cols: K R Q B
[217 138 134 179] = rabel
[122 129 138 121] = Sasos
[124 128 130 127] = Paba
col: [138 129] => R
rabel => [217 138 134 179]

cols: E W N U
[139  53 120 135]  zazum
[139 127 109 136]  zalep
[128 171 108 132]  figiv
[139  53 120 141]  lapul
asked: [139  53 120 141] => lapul
asked: [139 127 109 136] => zalep
col: [127 171  53] => W
zazum => [139  53 120 135]
col: [139 139 128] => E

cols: P X G H T
[141 175  99 193  36]  simov
[ 64  86  98 147 129]  Zegeb
[124 182 182 122 182]  nerig
[145 111 139  93 208]  pivi
[145 111 121  65 177]  refon
[ 91  85 136 121 176]  pafe
[137 170 143 173  83]  mugop
[ 91 120 136 121 176]  kezal
again nerig:  => [182]
col: [182 111 111] => X
mugop => [137 170 143 173  83]

cols: Z L C S D J V Y M
[151 166 146  93 206  95 119 127 147] -> povot
[151 143 104  93  86 115  88 112 151] -> Dedek
[210 121 131 139 173 180 176  65 125] -> gup
[130 211 130 116 130 122  98 130 129] -> tokon
[102 134 151 139 102 134  82 136 105] -> damar
[148 186 140 142 129 124 103 177  83] -> fered
[138 150 150 110 184 106 149 112 126] -> pag
[200  90 170  82  71 106  61 166  60] -> Leki
[124 134 128 102 137  79  90 195 128] -> Saram
succ: [104] => [93]
tokon => [130 211 130 116 130 122  98 130 129]
again Saram:  => [128]
succ: [127] => [147]
col: [ 83 126  60] => M
again tokon:  => [130]

cols: zuso sur lapi Nam Pemap dob zemus
[125 100  99  33 100 228 115] : kalin
[125  71  99  33 116  50 115] : roz
[ 88 198 123 148 220 154  54] : kanov
again kalin:  => [100]
succ: [50] => [115]
roz => [125  71  99  33 116  50 115]

cols: betot zeve Leze loke Kupun sute Funik fud vik zutu
[135 132 151 124 203 114 135 140 129 159] -> sem
[ 96 128  53 131 108 208 102 105 229 104] -> nuzuk
[202 122 219 114 122 128 219 207  75 122] -> sofu
[147 141 152 122 180 126 138 145 134 156] -> tud
[233 221 191 141  82 178 185 170 120 209] -> lopev
col: [132 128 122 141] => zeve
again sem:  => [135]

cols: Tobiv sovu Bub tufis lunal nid Sagot ronab pipul binol
[203  54 161 150  87  87 135 101 205  87] -> tefu
[123  96 139  96 107  91 142 128 122 128] -> vemav
[100 140 128 148 128 133 133 106 128 153] -> neri
again tefu:  => [87]
col: [ 87 128] => binol
col: [122 128] => pipul
tefu => [203  54 161 150  87  87 135 101 205  87]
succ: [123] => [96]
succ: [106] => [128]

cols: mur sizi daf kup suv labo runog monub kufel lome
[184 103  64 179  64 156  64 177 127 190] -> nat
[158  83  47 168 212 130  46 120  80 225] -> Dafis
[125  87  60 144 193 163  93 126 153 176] -> viz
[147  76  91 138 184 121  89 124 103 180] -> fid
[146  89 103 128 164 130 155 118 111 166] -> gile
[141  94 126 132 157 107 109 113  83 153] -> Nef
[150 102 152 127 141  99 113 109  93 145] -> Zam
[164 108 141 115 134  90 110 107  70 144] -> Ketu
col: [184 164 157 141 134] => suv
Zam => [150 102 152 127 141  99 113 109  93 145]
nat => [184 103  64 179  64 156  64 177 127 190]
succ: [124] => [103]
succ: [156] => [64]
again nat:  => [64]

cols: tep sesi Fugul Gapok sozu temek Bedif pilev
[152 132 140 151 138  63 155  65] = velu
[134 107 117  67 118 134 104 151] = Topuf
[152 132 140 151 138  63 133 161] = los
[134 107 117  67  99 108  88 185] = Keko
[120  89 121 123 133  98 149  43] = Luv
col: [107  89] => sesi
velu => [152 132 140 151 138  63 155  65]
col: [134  63] => temek
col: [151 161] => pilev
col: [108  98] => temek

cols: nemor tor tiko kobu kamu
[119  48  73 179 173] = pibo
[219 121 173 150 217] = sos
[113 199 164  79  66] = nanam
[148 183 196 104 148] = reki
[106  93  95 147 132] = benog
[100 203 159  74  51] = ful
[ 82 136 108 115  81] = sal
[161 138 152 127 151] = gisog
[ 89  96  87 142 114] = zifiv
[159 170 159 102 107] = Ramif
again Ramif:  => [159]
ful => [100 203 159  74  51]
nanam => [113 199 164  79  66]
col: [ 79 104 147  74 115 127 142] => kobu
col: [164 196  95 159] => tiko
asked: [113 199 164  79  66] => nanam
again reki:  => [148]

cols: liduk kofu Nub Sifu lugu
[173  43 142 168  78] -> Tuva
[107 178 107 107 107] -> nel
[116 166  90 212 210] -> Nug
[137 164  99 234 233] -> rilet
[111 113 123  61 174] -> Bozi
col: [116 137] => liduk
col: [178 166 164 113] => kofu
Bozi => [111 113 123  61 174]
again nel:  => [107]

cols: Lir dosi Teb basa pil Farul
[161  80 167  90 178  81] -> nelev
[109 120 108 126  82 119] -> Zubu
[109 120 108 126 133 119] -> turat
[161  80 167  90 178 191] -> bon
[179 151 169 143 143 150] -> gon
[115  83 130  83 148  91] -> vuva
[202 186 184 205 111 165] -> ruge
[225 119 207 125 171 115] -> zogag
[115  83 130 178 108 179] -> rokal
[120  70 135  73 187  77] -> Nidu
[ 81 213  94 187  92  81] -> fus
col: [143  83] => basa
bon => [161  80 167  90 178 191]
col: [186 119  83  70 213] => dosi
again fus:  => [81]

cols: zor Zudi Luzam Lev Zuzo zos mon limik
[112 137 116 133 149 148 148 105]  didep
[ 87 187  94 165 106  93  26 126]  lisok
[127 128 131 130 128 122 127 123]  Vudep
[117 150 116 142 119 114  94 141]  geso
[ 84 188  94 165 106  93  21 113]  madis
[ 92 190  93 168 104  93  33 149]  kig
[ 94 188  93 165 107  91  29 141]  Kazu
succ: [112] => [137]
col: [141 113 149] => limik

cols: kevur Nunut nuvin Kor
[172 144  65  66] = tebuf
[ 88 137 119 149] = kubi
[171 129 115  77] = fureb
[134  90  84 132] = natik
[ 89  56  47 182] = bul
[122  72  88 146] = res
[104 136 129 146] = lovap
[ 96 109 103 165] = taz
[115 184 153 108] = Keso
[ 89 139 111 153] = netev
col: [ 96 115  89] => kevur
col: [ 89 122 104  96 115  89] => kevur
succ: [137] => [119]
col: [ 88 129 103 153] => nuvin
asked: [115 184 153 108] => Keso

